(-28, -36, -16, 21, 13, 43)	-28
(83, 487, 162, 773)	83
(214, 76, 54, 224, 149)	214
(433, 973, 986, 351, 162)	433
(5, 7, 3, 4, 3, 1)	5
(55, 224, 180, 143, 60, 87)	55
(118, 27, 224, 126)	118
(2314, 4052, 9143, 5000, 4647)	2314
(-701, -64, -457, -413, 787)	-701
---
[[388 586 464 295 735 596 867]
 [284 624 441 145 958 633 944]] -> 596

[[-397 -727 -689 -349 -317 -405  552]
 [-810  506  570   99  147  196 -632]
 [-825  551  512  176  277  214 -631]] -> -405

[-586  174  417  819] -> 417

[[7 5 5 4 4 3 3]
 [0 4 2 2 2 3 3]] -> 3

[4 3 1 5 4 8] -> 4

[214 183  72  48 166 103] -> 166
---
[-42.7 -17.4  21.6  32.3  -5.3  29.5 -30.6] => -30.6

[  8.1 -14.1  -1.6  55.8 -16.8] => -14.1

[ 17.4  42.0 -18.9  -3.7   5.1] => -3.7

[ 38.5  51.3 -36.7 -30.3  29.8] => -30.3

[-51.9   8.3   4.4   5.0  40.7] => 4.4

[[-33.0  21.6 -17.5  45.6   6.2 -39.0 -43.4]
 [  0.4 -28.3  -9.7 -26.3 -23.2  26.4  20.9]] => -39.0

[ -0.3 -13.6 -36.9   6.2  59.5  23.5  -7.8] => -13.6
---
[-51.5 -37.8  53.8  20.9]
20.9
[ -7.8  43.4   3.9  18.0  -2.6 -31.5  50.9]
50.9
[-23.9 -58.1  41.1  51.7  49.4  38.4  16.9]
16.9
[-58.4 -24.2   9.9  20.1]
20.1
[27.0 32.7 -2.5 56.5]
56.5
[ 19.0  53.9  -3.0 -20.6 -54.4 -23.5  -0.3]
-0.3
[-14.2 -25.6   2.5  11.4 -41.8]
-41.8
---
array([-21.5,  14.2,  31.2, -49.3,   9.9,   8.5, -40.7]) Out: -40.7, -21.5

array([ -2.3,  20.0,  23.0, -13.8,  30.3,  59.0,   2.5]) Out: 2.5, -2.3

array([-30.1,  36.1, -20.1,  26.5,  43.9]) Out: 43.9, -30.1

array([-12.3,  -1.1, -20.4, -45.2,  53.4]) Out: 53.4, -12.3

array([[ 57.2, -41.0, -10.2,  15.2],
       [-55.7,  -5.9,  31.0, -25.5],
       [-48.2,  54.9, -59.0,  31.9]]) Out: 15.2, -48.2

array([-10.5, -21.8,  39.6,  42.2]) Out: 42.2, -10.5
---
[[  4.4  11.1  10.3  26.6  16.3 -50.8  21.4]
 [ 40.9 -40.3 -28.6  17.6  26.3  20.7  14.4]
 [-26.7  48.4 -18.7 -15.8  -9.9  12.3  46.6]]	17.6, 48.4

[-51.0  23.7  -6.8  52.0  18.7  41.2 -33.2]	52.0, 52.0

[[-59.1  31.8 -14.3  -8.9  59.0 -36.7  18.9]
 [-39.9  32.0  23.3   0.2 -43.4  58.4 -19.5]
 [-35.2 -34.3  41.7  32.0  -3.9 -34.7 -25.9]]	0.2, 59.0

[12.3 -5.1 49.3  0.2 51.1]	49.3, 51.1

[ 36.6  33.4 -19.7  41.8  47.5   1.3 -14.3]	41.8, 47.5

[[-42.3  15.6 -35.3 -18.6   2.3   2.5  -3.6]
 [ -2.7 -10.9   0.9  35.6  -4.4  44.9  14.5]
 [  5.3  18.5  24.6 -11.2  10.1 -47.1 -15.0]]	35.6, 44.9

[ 13.0 -18.7  22.8  26.9 -51.3 -49.6 -12.8]	26.9, 26.9

[-29.8 -26.1 -27.7 -11.3 -44.4]	-27.7, -11.3
---
((19.4, 2.8, -16.3, 1.0, -31.4, 7.6), (-9.2, -9.4, 20.5, -1.3, 32.8, -32.7), (-20.8, 17.7, 35.3, 55.8, -32.0, -32.3)) --> 55.8, -32.7
((-6.6, 17.9, -9.5, 57.1), (-4.3, -6.9, 14.6, 47.4), (7.6, 0.5, -30.7, -52.6)) --> 57.1, -52.6
(-6.0, -16.0, -23.3, 41.2, -7.8, -42.2, 16.9) --> 41.2, -42.2
(-24.8, 44.7, 9.5, 46.2, -50.3, -16.6, -59.4) --> 46.2, -59.4
((8.1, -5.5, 10.9, -16.3, 2.6, -12.2), (-7.0, -5.3, -5.7, 12.7, 9.1, 10.2), (19.1, -22.9, 32.8, -38.6, 46.0, -12.6)) --> 46.0, -38.6
((-18.0, 31.0, 34.4, -2.7), (24.2, -48.7, 31.4, -12.8)) --> 34.4, -48.7
